Below is a small trained network, with its code and all its weights. Each question gives an input and a class and asks what happens when units are switched off, that is, made to give their printed mean instead of their output.

import numpy as np


def w(rows, s, z=0):
    codes = np.array(rows[::2]) - 128.0
    scale = np.full(codes.shape[1], s)
    scale[-1] = z or s
    return codes * scale


def norm(h):
    return h / np.sqrt((h * h).mean(-1, keepdims=True) + 1e-5)


def f(y):
    return np.maximum(y, 0)


def log_softmax(a):
    a = a - a.max(-1, keepdims=True)
    return a - np.log(np.exp(a).sum(-1, keepdims=True))


def net(x, mask):
    res = np.array(x, float).reshape(1, 7) / 4 @ E
    u = 0
    for l in range(4):
        y = f(norm(res) @ A[l][:, :-1].T + A[l][:, -1])
        res = res + np.where(mask[u : u + 8], y, B[l][:, -1]) @ B[l][:, :-1]
        u += 8
    return log_softmax(norm(res)[-1] @ U[:, :-1].T + U[:, -1])


A, B = {}, {}
E = w([
[126,89,108,136,119,130,128,96,113,142,106],'x0',
[112,111,140,137,145,129,125,124,130,134,133],'x1',
[167,134,128,158,124,123,128,131,146,157,142],'x2',
[91,97,25,116,88,112,201,135,126,118,252],'x3',
[134,134,131,127,137,122,134,136,129,126,128],'x4',
[126,57,102,206,136,172,104,214,140,109,133],'x5',
[98,159,136,79,77,37,155,109,170,141,91],'x6',
],0.0045)
A[0] = w([
[134,103,239,135,112,157,154,5,153,130,36,138],'L0N1',
[58,100,97,225,31,35,113,215,217,61,58,119],'L0N2',
[88,152,122,173,95,253,166,188,139,138,61,25],'L0N3',
[159,161,24,129,109,94,121,197,92,110,248,119],'L0N4',
[126,171,126,30,86,219,193,155,73,77,105,251],'L0N5',
[121,113,66,131,136,125,128,197,143,89,195,103],'L0N6',
[134,63,45,102,159,168,195,147,85,15,237,188],'L0N7',
[201,136,148,204,203,215,20,188,2,55,117,11],'L0N8',
],0.0028,0.0021)
B[0] = w([
[159,192,165,126,163,161,154,206,107,108,86,211],'L0N1',
[125,210,109,115,238,185,105,25,107,43,125,208],'L0N2',
[184,32,122,92,59,73,103,130,122,123,84,152],'L0N3',
[10,98,74,137,163,193,133,106,116,152,121,216],'L0N4',
[147,75,184,252,152,130,110,98,218,167,160,199],'L0N5',
[97,45,82,142,149,143,97,98,88,210,134,187],'L0N6',
[68,192,74,175,160,133,160,137,138,191,115,253],'L0N7',
[215,96,137,78,106,29,70,135,207,79,83,213],'L0N8',
],0.0039,0.0041)
A[1] = w([
[160,133,162,182,116,109,131,169,155,90,104,59],'L1N1',
[141,102,173,165,101,71,69,113,183,116,132,221],'L1N2',
[131,198,202,120,178,119,118,74,131,64,73,190],'L1N3',
[163,184,188,103,97,146,148,155,54,160,92,65],'L1N4',
[103,133,80,119,166,126,175,2,126,97,236,247],'L1N5',
[146,231,113,160,141,128,34,96,113,103,55,57],'L1N6',
[154,97,154,106,163,174,140,216,103,26,95,254],'L1N7',
[118,169,202,119,117,40,77,193,146,134,38,130],'L1N8',
],0.004,0.0009)
B[1] = w([
[155,87,157,97,102,111,98,29,84,135,116,170],'L1N1',
[115,157,195,100,119,124,179,62,139,119,98,180],'L1N2',
[106,96,58,165,119,196,204,167,104,154,113,253],'L1N3',
[51,121,70,132,121,176,149,121,82,158,114,171],'L1N4',
[195,132,105,168,210,95,3,98,167,168,150,250],'L1N5',
[149,144,76,165,159,142,238,93,106,103,134,227],'L1N6',
[188,97,159,187,94,62,75,187,176,123,134,197],'L1N7',
[96,76,95,94,116,173,213,63,125,189,138,239],'L1N8',
],0.0044,0.0051)
A[2] = w([
[19,242,183,38,65,93,191,100,53,133,90,78],'L2N1',
[111,103,107,214,136,234,154,74,92,71,55,9],'L2N2',
[103,146,52,5,136,76,200,123,183,212,181,160],'L2N3',
[216,189,170,120,99,172,181,46,178,147,177,160],'L2N4',
[178,91,41,173,152,177,224,118,119,161,100,132],'L2N5',
[179,102,167,230,213,196,206,120,99,35,155,223],'L2N6',
[227,91,154,172,142,216,174,167,31,70,73,105],'L2N7',
[61,205,63,101,151,36,54,82,131,159,192,130],'L2N8',
],0.0032,0.0011)
B[2] = w([
[137,67,130,75,136,162,174,150,127,239,42,167],'L2N1',
[99,199,203,154,96,151,111,196,120,100,197,215],'L2N2',
[169,85,216,136,63,128,52,102,85,99,22,201],'L2N3',
[29,136,122,188,167,191,148,170,78,51,45,177],'L2N4',
[26,158,153,119,193,144,172,224,101,131,220,255],'L2N5',
[106,135,211,43,29,83,128,134,39,38,153,229],'L2N6',
[173,159,105,62,40,23,79,122,157,110,223,211],'L2N7',
[206,28,166,97,93,57,106,113,253,144,93,210],'L2N8',
],0.0041,0.0053)
A[3] = w([
[138,92,88,131,253,173,107,131,214,138,128,147],'L3N1',
[161,116,119,169,182,130,75,128,164,153,148,69],'L3N2',
[163,144,199,162,56,184,130,138,80,31,123,144],'L3N3',
[72,80,126,138,133,44,104,58,139,185,162,116],'L3N4',
[165,138,148,67,124,159,163,195,96,59,87,171],'L3N5',
[124,73,109,24,53,50,97,58,173,204,159,242],'L3N6',
[80,190,198,133,79,72,154,128,64,80,157,152],'L3N7',
[143,215,150,135,80,173,78,162,55,157,135,6],'L3N8',
],0.0041,0.0018)
B[3] = w([
[114,134,21,204,167,126,127,15,79,170,107,245],'L3N1',
[54,112,94,135,151,142,139,73,205,153,112,205],'L3N2',
[139,138,192,3,38,118,114,135,119,71,161,252],'L3N3',
[217,193,171,166,80,69,143,135,163,88,73,236],'L3N4',
[159,184,112,130,107,86,19,94,131,117,151,234],'L3N5',
[250,115,221,48,79,91,54,142,176,75,61,237],'L3N6',
[69,217,100,164,100,142,227,178,95,139,179,236],'L3N7',
[61,176,147,157,171,101,168,161,81,62,163,151],'L3N8',
],0.0042,0.004)
U = w([
[53,234,208,84,89,146,194,221,42,46,190,149],'0',
[191,97,207,62,81,47,54,186,189,93,93,250],'1',
[116,104,57,190,195,65,57,74,214,204,118,146],'2',
[51,79,48,196,207,176,89,210,107,162,228,2],'3',
[58,196,179,53,173,161,254,131,84,226,32,12],'4',
],0.0044,0.0023)

Each question gives the input, the list of numbers given to net, and the class t.
The units are the neurons (one row each of A and B). Each row of codes is followed by its name. A weight is (code - 128) times the scale printed after its matrix; where a second scale follows, it is the last column's (A, B and U).
mask holds one flag per neuron, layer by layer. A switched-off neuron (its flag False) gives its mean, the last column of its row in B, instead of its output. The means were averaged over made-up inputs and are rounded, as every weight is.
A unit's drop is (log p(t) with every unit on - log p(t) with that unit switched off) / (log p(t) with every unit on - log p(t) with every unit switched off).
The circuit of an input: a set's keep is (log p(t) with only the set's units on - log p(t) with every unit switched off) / (log p(t) with every unit on - log p(t) with every unit switched off). Starting from the 12 units with the biggest drops (on a tie, the unit counted first), units are removed one at a time, each time the one whose removal leaves the highest keep (on an exact tie, the one counted first), for as long as the keep stays at least 0.8.
circuit, biggest first: the units of the circuit, biggest drop first
unit that matters most: the unit with the biggest drop
top k neurons: the k neurons with the biggest drops, biggest first
top k neurons in layer l: the k neurons of layer l with the biggest drops, biggest first
drop of u: that unit's drop, to one decimal
input [3,0,2,0,-7,5,-2], class 1: top 2 neurons in layer 1 => (L1N5, L1N6)
input [0,8,3,5,-5,-4,7], class 1: circuit, biggest first => (L3N6)
input [-5,2,-5,6,5,2,6], class 2: top 2 neurons => (L1N5, L2N6)
input [-7,-5,-6,0,8,8,-1], class 1: top 2 neurons => (L1N5, L0N8)
input [-8,3,5,-1,8,2,-5], class 1: top 2 neurons => (L0N8, L1N5)
input [0,-5,-5,8,-5,5,8], class 2: top 2 neurons => (L2N6, L0N2)
input [-2,-1,4,8,-5,6,3], class 2: top 2 neurons => (L1N3, L1N5)
input [-3,0,-2,6,0,7,8], class 2: top 2 neurons => (L0N2, L2N6)
input [6,-3,-3,8,1,-2,4], class 1: top 2 neurons => (L3N6, L2N3)
input [8,3,-1,-2,-4,0,6], class 4: top 2 neurons => (L1N8, L2N1)
input [5,1,6,0,6,-2,2], class 4: top 2 neurons in layer 0 => (L0N2, L0N4)
input [-2,-1,-1,7,0,-5,-2], class 2: top 2 neurons => (L1N5, L2N6)
input [-4,-3,-4,-8,-7,0,-4], class 0: top 2 neurons in layer 2 => (L2N8, L2N2)
input [-6,5,-3,-5,-2,-3,6], class 4: top neuron => (L2N1)
input [0,2,4,1,2,-8,-4], class 2: top 2 neurons in layer 2 => (L2N2, L2N8)
input [1,-6,5,-4,-3,2,8], class 0: top 2 neurons in layer 1 => (L1N6, L1N3)
input [-5,5,-4,-3,6,-7,5], class 4: drop of L2N1 => 0.1
input [3,7,-2,6,-3,-5,3], class 1: drop of L2N6 => -0.1
input [-4,-4,-5,-8,-4,8,8], class 0: drop of L0N2 => 0.2
input [2,-3,-4,5,-4,7,7], class 2: unit that matters most => L0N2
